Below is a small trained network, with its code and all its weights. Each question gives an input and a class and asks what happens when units are switched off, that is, made to give their printed mean instead of their output.

import numpy as np


def w(rows, s, z=0):
    codes = np.array(rows[::2]) - 128.0
    scale = np.full(codes.shape[1], s)
    scale[-1] = z or s
    return codes * scale


def norm(h):
    return h / np.sqrt((h * h).mean(-1, keepdims=True) + 1e-5)


def f(y):
    return np.maximum(y, 0)


def log_softmax(a):
    a = a - a.max(-1, keepdims=True)
    return a - np.log(np.exp(a).sum(-1, keepdims=True))


def net(x, mask):
    res = np.array(x, float).reshape(1, 3) / 4 @ E
    u = 0
    for l in range(3):
        y = f(norm(res) @ A[l][:, :-1].T + A[l][:, -1])
        res = res + np.where(mask[u : u + 8], y, B[l][:, -1]) @ B[l][:, :-1]
        u += 8
    return log_softmax(norm(res)[-1] @ U[:, :-1].T + U[:, -1])


A, B = {}, {}
E = w([
[139,154,121,214,255,146],'x0',
[69,181,87,134,65,82],'x1',
[125,134,140,93,237,55],'x2',
],0.0087)
A[0] = w([
[159,122,94,157,85,163,133],'L0N0',
[141,40,121,89,36,219,3],'L0N1',
[165,153,125,170,131,179,206],'L0N2',
[125,157,101,147,103,146,47],'L0N3',
[103,105,153,20,97,128,211],'L0N4',
[163,95,157,178,167,140,120],'L0N5',
[125,145,103,117,143,3,139],'L0N6',
[182,126,169,134,99,125,107],'L0N7',
],0.013,0.002)
B[0] = w([
[113,128,87,105,186,152,185],'L0N0',
[90,97,91,25,142,105,254],'L0N1',
[108,108,161,118,120,169,189],'L0N2',
[131,155,151,154,133,178,156],'L0N3',
[114,90,69,253,132,13,226],'L0N4',
[224,102,139,156,72,134,197],'L0N5',
[77,84,42,141,104,78,204],'L0N6',
[107,93,104,161,100,63,160],'L0N7',
],0.012,0.0099)
A[1] = w([
[152,131,93,132,173,36,63],'L1N0',
[157,82,156,132,95,166,206],'L1N1',
[129,96,132,89,100,89,115],'L1N2',
[137,112,76,135,127,8,180],'L1N3',
[147,140,216,174,111,135,119],'L1N4',
[142,84,94,111,139,114,223],'L1N5',
[166,101,127,142,158,128,255],'L1N6',
[152,169,140,109,146,166,61],'L1N7',
],0.015,0.0019)
B[1] = w([
[32,180,80,59,140,72,202],'L1N0',
[158,43,87,129,126,88,156],'L1N1',
[175,222,181,249,123,76,169],'L1N2',
[75,5,46,177,90,13,252],'L1N3',
[209,160,254,125,88,132,144],'L1N4',
[91,191,52,90,83,79,191],'L1N5',
[132,129,83,128,31,102,164],'L1N6',
[164,118,126,233,75,84,135],'L1N7',
],0.0085,0.018)
A[2] = w([
[157,57,36,206,152,73,194],'L2N0',
[89,176,84,103,129,134,69],'L2N1',
[135,62,144,127,146,173,99],'L2N2',
[217,183,164,115,112,119,90],'L2N3',
[96,160,125,22,102,148,56],'L2N4',
[127,127,7,63,126,105,238],'L2N5',
[131,15,42,70,148,90,253],'L2N6',
[120,254,101,144,121,87,189],'L2N7',
],0.0081,0.0022)
B[2] = w([
[143,66,130,130,91,102,244],'L2N0',
[202,172,169,171,144,182,146],'L2N1',
[143,41,87,91,169,115,136],'L2N2',
[152,158,156,135,107,163,140],'L2N3',
[183,229,122,2,219,236,135],'L2N4',
[49,98,149,104,224,148,229],'L2N5',
[59,133,126,81,141,82,249],'L2N6',
[133,61,183,135,151,111,154],'L2N7',
],0.0073,0.014)
U = w([
[111,158,192,111,103,161,3],'0',
[164,203,158,119,147,153,21],'1',
[250,86,171,163,76,163,224],'2',
[84,176,157,212,135,246,108],'3',
[77,177,104,25,167,232,106],'4',
[147,192,192,117,142,160,11],'5',
[56,63,59,96,105,68,211],'6',
],0.015,0.0056)

Each question gives the input, the list of numbers given to net, and the class t.
The units are the neurons (one row each of A and B). Each row of codes is followed by its name. A weight is (code - 128) times the scale printed after its matrix; where a second scale follows, it is the last column's (A, B and U).
mask holds one flag per neuron, layer by layer. A switched-off neuron (its flag False) gives its mean, the last column of its row in B, instead of its output. The means were averaged over made-up inputs and are rounded, as every weight is.
A unit's drop is (log p(t) with every unit on - log p(t) with that unit switched off) / (log p(t) with every unit on - log p(t) with every unit switched off).
k most important neurons: the k neurons with the biggest drops, biggest first
top k neurons in layer l: the k neurons of layer l with the biggest drops, biggest first
drop of u: that unit's drop, to one decimal
input [6,3,-4], class 2: top neuron in layer 0 : (L0N1)
input [0,1,-1], class 4: 3 most important neurons : (L0N4 L1N3 L0N6)
input [6,8,-3], class 3: 2 most important neurons : (L1N3 L0N4)
input [4,6,-7], class 3: 2 most important neurons : (L1N3 L0N1)
input [0,-6,-8], class 4: 3 most important neurons : (L0N4 L1N3 L0N1)
input [0,-5,-8], class 4: 2 most important neurons : (L0N4 L1N3)
input [2,8,-7], class 4: top 2 neurons in layer 1 : (L1N3 L1N2)
input [4,1,-5], class 2: 2 most important neurons : (L0N1 L0N6)
input [2,6,-5], class 3: top 2 neurons in layer 1 : (L1N3 L1N0)
input [0,-2,1], class 2: top 3 neurons in layer 0 : (L0N1 L0N6 L0N4)
input [4,6,-5], class 3: 3 most important neurons : (L1N3 L0N1 L0N5)
input [8,-6,5], class 2: 4 most important neurons : (L0N1 L0N4 L0N6 L1N3)
input [1,-1,1], class 2: 3 most important neurons : (L0N1 L0N4 L0N5)
input [2,6,-8], class 4: top neuron in layer 1 : (L1N3)
input [4,4,-5], class 3: drop of L0N1 : 0.2
input [5,-7,-1], class 2: drop of L0N7 : 0.0
input [8,5,-8], class 3: drop of L0N0 : 0.1
input [2,2,-7], class 4: drop of L1N3 : 0.4
